Here is a tiny trained network, its code and every weight. The questions are about switching its units off for an input and a class, where a switched-off unit gives its printed mean instead of its output.

import numpy as np


def w(rows, s, z=0):
    codes = np.array(rows[::2]) - 128.0
    scale = np.full(codes.shape[1], s)
    scale[-1] = z or s
    return codes * scale


def norm(h):
    return h / np.sqrt((h * h).mean(-1, keepdims=True) + 1e-5)


def f(y):
    return np.maximum(y, 0)


def log_softmax(a):
    a = a - a.max(-1, keepdims=True)
    return a - np.log(np.exp(a).sum(-1, keepdims=True))


def net(x, mask):
    res = np.array(x, float).reshape(1, 6) / 4 @ E
    u = 0
    for l in range(3):
        y = f(norm(res) @ A[l][:, :-1].T + A[l][:, -1])
        res = res + np.where(mask[u : u + 10], y, B[l][:, -1]) @ B[l][:, :-1]
        u += 10
    return log_softmax(norm(res)[-1] @ U[:, :-1].T + U[:, -1])


A, B = {}, {}
E = w([
[126,131,130,129,133,123,127],'x0',
[47,152,142,226,130,179,166],'x1',
[59,2,163,81,129,112,171],'x2',
[91,174,144,110,51,75,157],'x3',
[177,99,100,188,149,53,185],'x4',
[132,121,125,125,118,141,132],'x5',
],0.0061)
A[0] = w([
[188,60,160,74,101,80,77,57],'L0N1',
[120,151,184,98,17,62,164,170],'L0N2',
[55,106,153,175,142,171,148,75],'L0N3',
[89,170,199,15,146,122,35,87],'L0N4',
[126,136,205,106,171,201,74,74],'L0N5',
[191,56,64,146,125,59,191,95],'L0N6',
[114,84,124,116,169,143,93,163],'L0N7',
[113,28,68,138,214,168,109,114],'L0N8',
[179,114,106,125,224,180,91,102],'L0N9',
[125,59,254,120,129,118,146,2],'L0N10',
],0.0083,0.0041)
B[0] = w([
[90,117,31,90,255,100,91,212],'L0N1',
[151,45,206,160,112,137,44,254],'L0N2',
[92,124,65,170,150,137,160,187],'L0N3',
[135,171,142,101,99,186,157,217],'L0N4',
[98,153,135,100,69,152,158,178],'L0N5',
[193,224,170,131,173,145,186,236],'L0N6',
[116,132,180,66,115,161,98,186],'L0N7',
[123,75,176,166,86,92,105,221],'L0N8',
[147,145,193,164,57,98,53,201],'L0N9',
[81,85,158,105,169,150,156,174],'L0N10',
],0.0084,0.006)
A[1] = w([
[159,226,168,162,129,114,48,5],'L1N1',
[151,174,21,20,171,125,122,101],'L1N2',
[106,146,138,112,81,47,81,248],'L1N3',
[38,133,1,191,133,140,162,51],'L1N4',
[166,122,138,56,138,76,87,21],'L1N5',
[165,46,48,119,158,109,156,65],'L1N6',
[162,205,97,88,122,106,56,64],'L1N7',
[216,94,157,186,134,48,151,214],'L1N8',
[85,102,102,49,89,182,161,189],'L1N9',
[170,123,160,128,153,178,152,181],'L1N10',
],0.0087,0.002)
B[1] = w([
[99,78,109,110,106,92,142,243],'L1N1',
[170,61,104,176,243,234,172,176],'L1N2',
[156,82,119,255,181,159,90,193],'L1N3',
[166,110,83,166,234,212,80,166],'L1N4',
[162,99,154,197,160,187,76,195],'L1N5',
[174,150,97,152,69,104,157,145],'L1N6',
[150,35,65,128,98,147,191,204],'L1N7',
[106,200,139,101,99,193,120,255],'L1N8',
[203,197,154,96,163,108,173,185],'L1N9',
[87,115,120,121,110,8,154,179],'L1N10',
],0.0072,0.0068)
A[2] = w([
[125,165,114,128,144,45,222,96],'L2N1',
[110,156,113,35,83,169,128,41],'L2N2',
[168,184,113,128,157,31,194,109],'L2N3',
[119,69,239,141,109,107,83,113],'L2N4',
[145,142,18,139,59,122,125,51],'L2N5',
[160,96,119,181,119,64,114,195],'L2N6',
[43,151,136,197,122,147,137,154],'L2N7',
[33,66,123,43,195,59,194,2],'L2N8',
[131,97,2,162,115,156,150,136],'L2N9',
[34,77,201,113,164,110,96,133],'L2N10',
],0.0098,0.0025)
B[2] = w([
[134,208,175,71,112,141,126,149],'L2N1',
[109,224,168,207,165,134,190,153],'L2N2',
[72,126,173,148,117,188,176,160],'L2N3',
[125,127,113,157,75,118,91,255],'L2N4',
[81,131,82,93,124,10,136,157],'L2N5',
[104,159,122,128,90,148,113,192],'L2N6',
[199,95,143,87,163,153,99,202],'L2N7',
[56,148,80,106,122,36,132,164],'L2N8',
[81,101,122,53,176,79,142,190],'L2N9',
[173,152,80,131,113,118,143,222],'L2N10',
],0.012,0.008)
U = w([
[172,106,136,194,50,140,65,136],'0',
[165,71,85,127,253,190,137,52],'1',
[122,221,199,134,132,186,223,57],'2',
[70,128,41,93,123,36,169,250],'3',
],0.018,0.0023)

Each question gives the input, the list of numbers given to net, and the class t.
The units are the neurons (one row each of A and B). Each row of codes is followed by its name. A weight is (code - 128) times the scale printed after its matrix; where a second scale follows, it is the last column's (A, B and U).
mask holds one flag per neuron, layer by layer. A switched-off neuron (its flag False) gives its mean, the last column of its row in B, instead of its output. The means were averaged over made-up inputs and are rounded, as every weight is.
A unit's drop is (log p(t) with every unit on - log p(t) with that unit switched off) / (log p(t) with every unit on - log p(t) with every unit switched off).
The circuit of an input: a set's keep is (log p(t) with only the set's units on - log p(t) with every unit switched off) / (log p(t) with every unit on - log p(t) with every unit switched off). Starting from the 12 units with the biggest drops (on a tie, the unit counted first), units are removed one at a time, each time the one whose removal leaves the highest keep (on an exact tie, the one counted first), for as long as the keep stays at least 0.8.
circuit, biggest first: the units of the circuit, biggest drop first
most important unit: the unit with the biggest drop
k most important neurons: the k neurons with the biggest drops, biggest first
k most important neurons of layer l: the k neurons of layer l with the biggest drops, biggest first
input [5,1,0,2,-3,-8], class 2: circuit, biggest first	L0N4
input [-1,7,3,6,-1,-7], class 1: 2 most important neurons of layer 0	L0N3; L0N9
input [1,-1,-6,-4,1,4], class 3: 2 most important neurons	L0N2; L1N7
input [0,2,-8,0,-7,-2], class 3: 2 most important neurons	L2N5; L1N7
input [8,-4,2,0,-1,8], class 1: 2 most important neurons	L0N1; L1N2
input [-8,8,-8,1,8,5], class 1: 2 most important neurons	L1N4; L0N6
input [-5,5,5,3,3,-6], class 1: 3 most important neurons	L0N3; L1N4; L2N7
input [1,-1,6,4,-6,-1], class 2: 4 most important neurons	L0N4; L2N2; L1N9; L1N1
input [-3,-6,-7,-6,8,-5], class 2: circuit, biggest first	L0N6; L0N2; L2N3
input [-2,-1,0,6,7,6], class 2: 3 most important neurons	L0N6; L0N9; L0N8
input [7,-1,-3,-2,-4,-7], class 2: 3 most important neurons	L0N4; L0N2; L2N2
input [3,3,6,-3,-7,5], class 2: 3 most important neurons of layer 0	L0N5; L0N1; L0N4
input [2,1,3,2,-3,-1], class 2: 4 most important neurons of layer 1	L1N9; L1N1; L1N3; L1N7
input [8,-3,-8,-5,-1,8], class 3: most important unit	L0N2
input [2,-4,-1,-6,6,0], class 0: 2 most important neurons	L0N9; L0N8
input [7,2,-8,6,-4,5], class 3: 2 most important neurons	L1N7; L0N8
input [-2,1,-7,-6,-2,7], class 3: 3 most important neurons of layer 1	L1N7; L1N1; L1N5
input [-6,2,-2,2,3,0], class 2: 4 most important neurons	L0N9; L0N8; L1N5; L1N3
input [1,-4,6,7,-6,0], class 0: 3 most important neurons	L0N2; L1N8; L2N4
input [4,3,5,-8,7,-4], class 0: circuit, biggest first	L0N8
input [-6,0,5,5,1,6], class 0: 2 most important neurons of layer 2	L2N4; L2N9
input [0,6,2,7,-4,5], class 0: 2 most important neurons of layer 0	L0N2; L0N1
input [1,8,-2,1,-7,3], class 1: 2 most important neurons of layer 1	L1N4; L1N8
